Here is a tiny trained network, its code and every weight. The questions are about switching its units off for an input and a class, where a switched-off unit gives its printed mean instead of its output.

import numpy as np


def w(rows, s, z=0):
    codes = np.array(rows[::2]) - 128.0
    scale = np.full(codes.shape[1], s)
    scale[-1] = z or s
    return codes * scale


def norm(h):
    return h / np.sqrt((h * h).mean(-1, keepdims=True) + 1e-5)


def f(y):
    return y / 2 * (1 + np.tanh(0.7978845608 * (y + 0.044715 * y**3)))


def log_softmax(a):
    a = a - a.max(-1, keepdims=True)
    return a - np.log(np.exp(a).sum(-1, keepdims=True))


def net(x, mask):
    res = np.array(x, float).reshape(1, 2) / 4 @ E
    u = 0
    for l in range(3):
        y = f(norm(res) @ A[l][:, :-1].T + A[l][:, -1])
        res = res + np.where(mask[u : u + 5], y, B[l][:, -1]) @ B[l][:, :-1]
        u += 5
    return log_softmax(norm(res)[-1] @ U[:, :-1].T + U[:, -1])


A, B = {}, {}
E = w([
[161,161,46,159,159,23],'x0',
[253,125,190,24,69,177],'x1',
],0.0076)
A[0] = w([
[220,208,155,11,67,30,74],'0.n0',
[145,49,150,119,58,173,1],'0.n1',
[157,215,86,61,188,46,110],'0.n2',
[197,183,63,43,118,43,40],'0.n3',
[254,141,165,8,27,63,106],'0.n4',
],0.0079,0.0075)
B[0] = w([
[173,168,94,197,206,128,209],'0.n0',
[98,163,251,45,177,128,132],'0.n1',
[183,190,52,134,165,91,172],'0.n2',
[240,174,119,118,143,134,166],'0.n3',
[207,242,103,112,138,80,254],'0.n4',
],0.012,0.0096)
A[1] = w([
[150,163,93,148,44,140,73],'1.n0',
[161,134,72,122,214,83,86],'1.n1',
[177,177,179,100,197,69,204],'1.n2',
[74,52,145,82,147,166,2],'1.n3',
[74,6,140,200,139,172,19],'1.n4',
],0.016,0.0059)
B[1] = w([
[103,74,176,124,238,168,134],'1.n0',
[82,116,130,44,63,65,221],'1.n1',
[54,55,155,181,95,203,251],'1.n2',
[85,74,143,191,210,61,152],'1.n3',
[159,67,151,201,246,146,186],'1.n4',
],0.013,0.015)
A[2] = w([
[103,109,193,92,124,187,58],'2.n0',
[118,88,243,43,149,205,51],'2.n1',
[54,183,179,149,126,249,44],'2.n2',
[48,124,91,165,161,86,3],'2.n3',
[225,238,22,162,115,94,16],'2.n4',
],0.013,0.008)
B[2] = w([
[228,246,120,193,41,178,170],'2.n0',
[104,233,151,91,27,215,198],'2.n1',
[46,147,212,219,21,141,207],'2.n2',
[139,142,143,70,34,154,164],'2.n3',
[246,141,108,40,246,139,254],'2.n4',
],0.012,0.0083)
U = w([
[21,47,202,246,234,113,19],'0',
[77,241,228,210,33,211,207],'1',
[19,112,58,72,36,4,110],'2',
[215,237,77,76,150,95,253],'3',
],0.015,0.0044)

Each question gives the input, the list of numbers given to net, and the class t.
The units are the neurons (one row each of A and B). Each row of codes is followed by its name. A weight is (code - 128) times the scale printed after its matrix; where a second scale follows, it is the last column's (A, B and U).
mask holds one flag per neuron, layer by layer. A switched-off neuron (its flag False) gives its mean, the last column of its row in B, instead of its output. The means were averaged over made-up inputs and are rounded, as every weight is.
A unit's drop is (log p(t) with every unit on - log p(t) with that unit switched off) / (log p(t) with every unit on - log p(t) with every unit switched off).
The circuit of an input: a set's keep is (log p(t) with only the set's units on - log p(t) with every unit switched off) / (log p(t) with every unit on - log p(t) with every unit switched off). Starting from the 12 units with the biggest drops (on a tie, the unit counted first), units are removed one at a time, each time the one whose removal leaves the highest keep (on an exact tie, the one counted first), for as long as the keep stays at least 0.8.
units of the circuit, in order: the units of the circuit, biggest drop first
top k neurons: the k neurons with the biggest drops, biggest first
k most important neurons of layer l: the k neurons of layer l with the biggest drops, biggest first
drop when u is switched off: that unit's drop, to one decimal
input [6,0], class 2: units of the circuit, in order => (1.n1)
input [-7,0], class 0: top 2 neurons => (1.n3 0.n4)
input [-2,-5], class 0: 2 most important neurons of layer 0 => (0.n2 0.n4)
input [-1,-4], class 0: top 2 neurons => (0.n2 0.n4)
input [1,-8], class 2: top 3 neurons => (1.n2 2.n3 2.n4)
input [-8,-1], class 0: top 2 neurons => (0.n4 1.n3)
input [-1,-3], class 0: top 2 neurons => (0.n2 0.n4)
input [-8,-2], class 0: drop when 0.n4 is switched off => 1.6
input [-5,-1], class 0: drop when 0.n4 is switched off => 1.2
input [4,-1], class 2: drop when 1.n1 is switched off => 0.0
